[-2.01  1.12  2.09 -0.16 -0.02  1.83  0.11  0.58  0.51 -0.51 -0.13  0.26
 -1.05 -0.14 -0.59  4.74  2.15  1.54  2.39  0.10 -0.18 -0.75]
(26) J
[-1.41  1.68  2.91 -0.21  0.91 -1.66 -1.07  0.21  0.67 -0.98 -1.32 -0.20
  0.73 -0.08  0.42  0.34  1.58  2.16  1.12 -0.69  0.76 -2.41]
(28) P
[-2.87  2.64  3.39 -0.34  0.85 -2.25 -1.16  0.04  4.08 -1.61 -2.06  0.56
 -1.49 -0.97 -1.14  7.58  3.19  2.80  3.46 -1.29 -0.11 -2.91]
(26) J
[-3.20  2.43  2.39  0.09  0.73  0.11 -0.69 -0.58  0.74 -0.18 -1.87  0.02
 -0.86 -0.39 -0.51  4.92  2.97  2.71  3.09 -0.63 -0.83 -1.20]
(26) J
[-2.58 -0.27  2.62 -0.81  1.40  0.74 -0.70  1.23  2.37 -1.65 -0.76  0.06
 -1.97 -0.24 -0.87  8.04  2.00  2.02  3.00 -0.85 -0.83 -1.36]
(26) J
[-1.85  1.19  1.89  0.10  1.65  0.06 -0.43  0.03  1.11 -0.48 -1.32 -0.33
 -0.90 -0.78  0.12  3.08  2.12  1.33  1.70 -0.37 -1.04 -0.60]
(26) Y
[-1.47  1.53  0.32 -0.34  0.81  4.72 -1.54  0.81  0.60 -1.02 -1.39  0.06
 -0.43 -0.52  0.50  5.28  1.96  0.37  1.73 -0.18 -0.75 -2.30]
(26) Y
[-1.92  1.02  1.72 -0.16  0.96  0.38  0.50 -0.11  1.62 -1.29 -1.25 -0.41
 -1.18 -0.27  0.61  4.27  2.12  1.38  1.48  0.53 -0.69 -1.15]
(26) J
[-2.15  2.49  1.58 -0.74  1.39 -0.65 -0.46 -0.44  0.87 -0.31 -1.00 -0.05
 -0.31  0.02  0.69  5.42  3.13  2.66  1.66  0.02 -1.13 -0.75]
(26) Y
[-2.11  1.28  3.68 -0.61 -0.48 -0.91 -1.01  0.42  1.03 -1.01 -0.71 -0.88
 -0.66  0.05  0.15  0.95  1.70  2.85  1.72  0.08  1.50 -2.81]
(28) D
[-1.05  1.24  2.58 -1.17 -0.70  1.94 -0.15  1.01  0.29 -1.04  0.31  0.36
  0.55  0.02  0.00 -0.31  1.39  1.94  0.65  0.36  1.21 -2.02]
(28) D
[-2.82  1.59  2.65  0.00  1.39  0.17 -0.86 -0.07  1.14 -0.77 -1.66  0.32
 -0.79 -0.45 -0.72  3.83  2.87  2.52  1.71 -0.16 -0.46 -2.14]
(26) Y
[-1.10  0.85  3.53  0.11  1.23  0.50 -0.52  0.70  0.80  0.06 -0.51 -0.30
 -1.93 -1.02 -0.37  5.33  2.49  1.59  1.30 -0.51  0.61 -1.45]
(26) J

[ 0.26 -8.35  1.54  0.30 -1.48 -0.40  0.95 -0.65  0.34  0.15  0.29  0.47
  3.75  1.62 -0.13 -0.38  1.36 -0.48  0.31  0.48  0.21 -0.03]
(56) W
[ 0.31 -1.63  0.44 -0.43  1.60 -0.58  2.04  0.06 -0.46  0.31  0.27  0.30
  2.57  0.28 -0.10  0.85 -0.35  1.04 -0.03 -0.22  0.44 -0.14]
(60) R
[-0.31 -5.78  1.74 -0.42 -0.57 -0.69  0.09 -0.81  0.61 -1.04  0.19  2.15
  0.75  0.84 -0.70 -0.88  1.68 -0.62 -1.17  0.02  0.38 -0.87]
(56) W
[ 0.93 -6.97  0.60  0.10 -1.92  0.25 -1.77 -0.55 -0.15 -0.73  0.94 -0.45
  2.81  0.66 -0.47 -0.66  0.26  0.83  0.42  0.31  0.53 -0.16]
(56) E
[-0.20 -0.16 -0.48 -0.12  0.42  0.38 -1.56  0.77  0.44  0.96 -0.70 -1.00
  3.67  0.23  0.20 -0.21  0.04  0.99  0.32  0.51  0.78 -0.61]
(63) T
[-0.51 -4.31  1.10 -0.52  1.58 -0.61  0.22  0.23 -0.30 -1.51  0.35 -0.48
  1.90 -0.40  0.47  1.09 -0.85 -0.93 -0.33 -0.35  0.63 -0.07]
(60) R
[ 1.68 -1.66  1.83 -0.35  1.42 -0.49  0.51  1.17  0.23 -0.30 -0.51 -0.76
  1.18 -0.31  0.31  0.48  0.87 -1.30 -0.75 -0.68  1.16 -1.17]
(60) R
[ 0.17 -6.07  0.57 -0.43  1.14 -0.21  0.05 -0.09 -0.25  0.41  0.53 -0.74
  3.60  3.36 -0.25 -0.23 -0.68  0.84  0.92 -0.17  0.75  0.59]
(56) E
[ 0.13 -4.77  1.73 -0.12 -1.88 -0.91 -1.30  0.20 -0.71  0.02  0.07  0.53
  2.16  1.97  0.05 -1.24  2.38  0.50  0.06  0.38  0.71 -0.37]
(56) W
[-0.58 -0.98  1.30 -0.96  1.92 -1.84  0.43 -0.14 -0.84 -0.62 -0.12 -2.19
  1.20 -0.65  0.16  0.60  1.55 -1.55 -1.09  0.61  0.07  0.16]
(60) R
[-0.62 -2.06  0.92 -0.30  1.76 -0.30  0.65 -0.11 -1.73 -0.21 -0.05  1.32
  1.38  0.12 -0.20 -0.62  0.54 -0.35 -0.05 -0.09  0.59 -0.10]
(60) R
[-0.70 -3.97  2.01 -0.62  2.78 -0.79  0.67  0.42 -0.75  0.56 -0.92  0.31
  0.33  0.37 -0.78 -0.14  0.50  0.47 -3.21  0.10  0.96  0.03]
(60) S
[ 0.12 -6.07  2.07  1.82  0.95 -0.78  1.05 -0.48 -0.34 -1.30  0.51 -0.16
  1.14  1.00  0.41 -0.02  0.20 -0.93 -2.12  0.27  0.94 -1.05]
(60) S
[ 0.12 -8.35  0.75  0.05 -2.15  0.25 -0.84 -0.56 -0.13  0.23  0.64 -0.41
  2.81  0.62  0.40 -5.04  0.80  0.90  1.97  0.28  0.04 -0.23]
(56) E
[-0.09  3.14 -0.22  0.71  0.94 -0.13 -2.57  1.06  0.32  0.76 -0.41 -0.30
  3.16  0.37 -0.96 -0.05 -1.19  2.52  0.50  0.11 -0.18 -0.32]
(63) V
